data =
[[-23   6  -6 -33  18  31 -15]
 [-37  27 -12 -23  34  38 -11]
 [-22  11 -16 -31  20  34 -17]
 [ -9  23 -26 -11  21  33  -4]
 [-20 -23  11 -55   4  26 -24]
 [ 24 -47  32   2 -39 -42  -1]
 [ 17 -45  38  -2 -34 -38   1]]
Which number is the third-last entry, reading row by row? -34
The entry just left of -2 -> 38
Which number is the entry directly above 17? 24
Which number is the smallest entry? -55
Which number is the top-left entry? -23
The last entry in the row that holds the smallest entry -> -24
The top-right entry: -15
The 4th-last entry, reading row by row is -2
Which number is the entry directly below -1? 1
Which number is the entry directly below the smallest entry? 2
The entry directly above 1: -1
The entry just left of -45 -> 17
Which number is the largest entry in the first row? 31
The centre entry: -11
Which number is the entry just right of the smallest entry? 4
Which number is the entry directly below 23? -23
Which number is the entry directly above 4? 21
The 2nd entry on the main diagonal: 27
Which number is the entry just left of 27? -37
Which number is the entry directly above -38? -42
The entry just left of 1: -38
The smallest entry in the last row -> -45
The first entry in the row that holds the smallest entry -> -20

Read these off the row that follows.
1) Read off the entry just right of 28.
2) Read off the entry just right of 75.
[ 4 75 27 19 28 48 17]
1) 48
2) 27

Read these off the grid that follows.
1) Give the entry just left of the centre entry.
2) Give the entry just right of -0.2.
3) Give the bottom-right entry.
4) Give the smallest entry in the first column.
5) Give the 1st entry on the main diagonal.
6) Give the 3rd entry in reading order.
7) Give the 2nd entry on the main diagonal.
8) Give the fifth entry from the end, reading row by row.
array([[ 0.3, -0.7, -1.9, -0.6,  1.9, -1.9, -0.4, -0.2, -1.2],
       [-0.6, -0.7, -0.7, -0.7, -0.8, -0.7, -0.7, -0.7, -0.7],
       [-0.7, -0.7, -0.8, -0.7, -0.7, -0.7, -0.7, -0.6, -0.7]])
1) -0.7
2) -1.2
3) -0.7
4) -0.7
5) 0.3
6) -1.9
7) -0.7
8) -0.7

[ 11  36  17   1 -45  22  14   4  24  24]
The 4th entry? 1
The first entry from the left is 11
The 1st entry from the right -> 24
The third entry from the left? 17

[[ -9  16  14  23  31 -12   0  45 -39]
 [-39  58 -22  51   6   2 -10  50 -27]
 [ -4  13  14  17  35 -32   6  37 -32]
 [-20  22  23  20  35 -34  19  19 -29]
 [ -7  22   0  32  15 -12  -2  37 -21]
 [-48  61 -11  45  31 -29  11  35 -27]]
The third largest entry -> 51
The largest entry in the last row?
Answer: 61
The third entry, reading row by row?
Answer: 14
The entry directly above 2 is -12
The fourth entry, reading row by row is 23
The 1st entry on the main diagonal?
Answer: -9
The top entry of the column that holds the largest entry is 16
The 5th entry in reading order -> 31
The entry just right of the largest entry?
Answer: -11
The last entry, reading row by row?
Answer: -27
The entry just left of the largest entry -> -48
The entry directly above the largest entry?
Answer: 22
The second largest entry?
Answer: 58
The top-right entry is -39
The entry directly below 50?
Answer: 37
The entry directly above the smallest entry: -7
The largest entry in the first row?
Answer: 45

[[ -5  34  23  22  38 -40  23]
 [ -3  21  17  14  43 -49   5]
 [ 13 -25  -6 -17  41 -48   9]
 [  1 -35  32  11  42  22  25]
 [-11  20 -11   8  19 -65  -7]
 [-39 -26  17  25  19 -33 -21]
 [-39   5  40  41  16 -11 -18]
 [-15  25  42  36  33  -2  16]
 [-19 -29 -10   0  19 -55 -28]]
The first entry, reading row by row: -5
What is the largest entry in the first row?
A: 38
The second entry from the end, reading row by row is -55
The largest entry in the first column -> 13
What is the top entry of the column that holds the smallest entry?
A: -40
The entry directly below 1 -> -11
The entry just left of the centre entry -> -11
What is the top-right entry?
A: 23
The bottom-left entry: -19
What is the entry directly above the smallest entry?
A: 22
What is the 2nd entry on the diagonal from the top-right corner?
A: -49
What is the entry just right of the centre entry?
A: 19
What is the entry directly below the smallest entry?
A: -33
What is the largest entry in the last column?
A: 25
What is the entry directly above 33?
A: 16
What is the entry just right of -55?
A: -28
What is the last entry in the row that holds the largest entry?
A: 5
The entry directly below the largest entry: 41
The entry directly above -15 is -39
The entry just left of -2 is 33
The minimum -> -65
What is the entry just right of -19?
A: -29
What is the 3rd entry on the main diagonal?
A: -6
What is the median of all entries?
A: 8
The entry just left of the largest entry: 14
What is the entry directly above the centre entry?
A: 11
The maximum -> 43
The fifth-last entry, reading row by row -> -10

Questions about the matrix below. Indices start at 1.
1) Report the entry at row 2, column 2.
2) Report the entry just left of 41.
3) Report the entry in the top-right corner.
4) Report the largest entry.
5) Report the entry in the top-left corner.
6) Report the entry at row 3, column 1.
7) Report the entry in the bottom-right corner.
8) Report the entry in row 2 and column 1.
[[ -7  -1 -10  -7  18 -14 -18   6]
 [ 22  20  35 -15  11 -11  43  26]
 [ 11  16  14  -7   4   7  14  26]
 [ 35   6  23  19  21  17  10  15]
 [ 47  20  11  25   0 -11  15   1]
 [ 11  -5  -3   5 -19 -26  -9  11]
 [ 28  16  18 -12   3   8  17  15]
 [ 11   3 -17   2  13 -17   1  15]
 [ 13  -3   2   7   6   5  -8 -27]
 [ -6 -10   1  10  41  24  -3  -1]
 [-18  11  13  17 -29 -27   9 -56]
 [-17  22  28  -5 -15  -7  35   9]]
1) 20
2) 10
3) 6
4) 47
5) -7
6) 11
7) 9
8) 22

x = [ 63 -44  46  25 -42   2  -2 -27  34 -18 -25  49 -15 -40  46]
What is the entry just right of the largest entry? -44
What is the entry just left of -18? 34
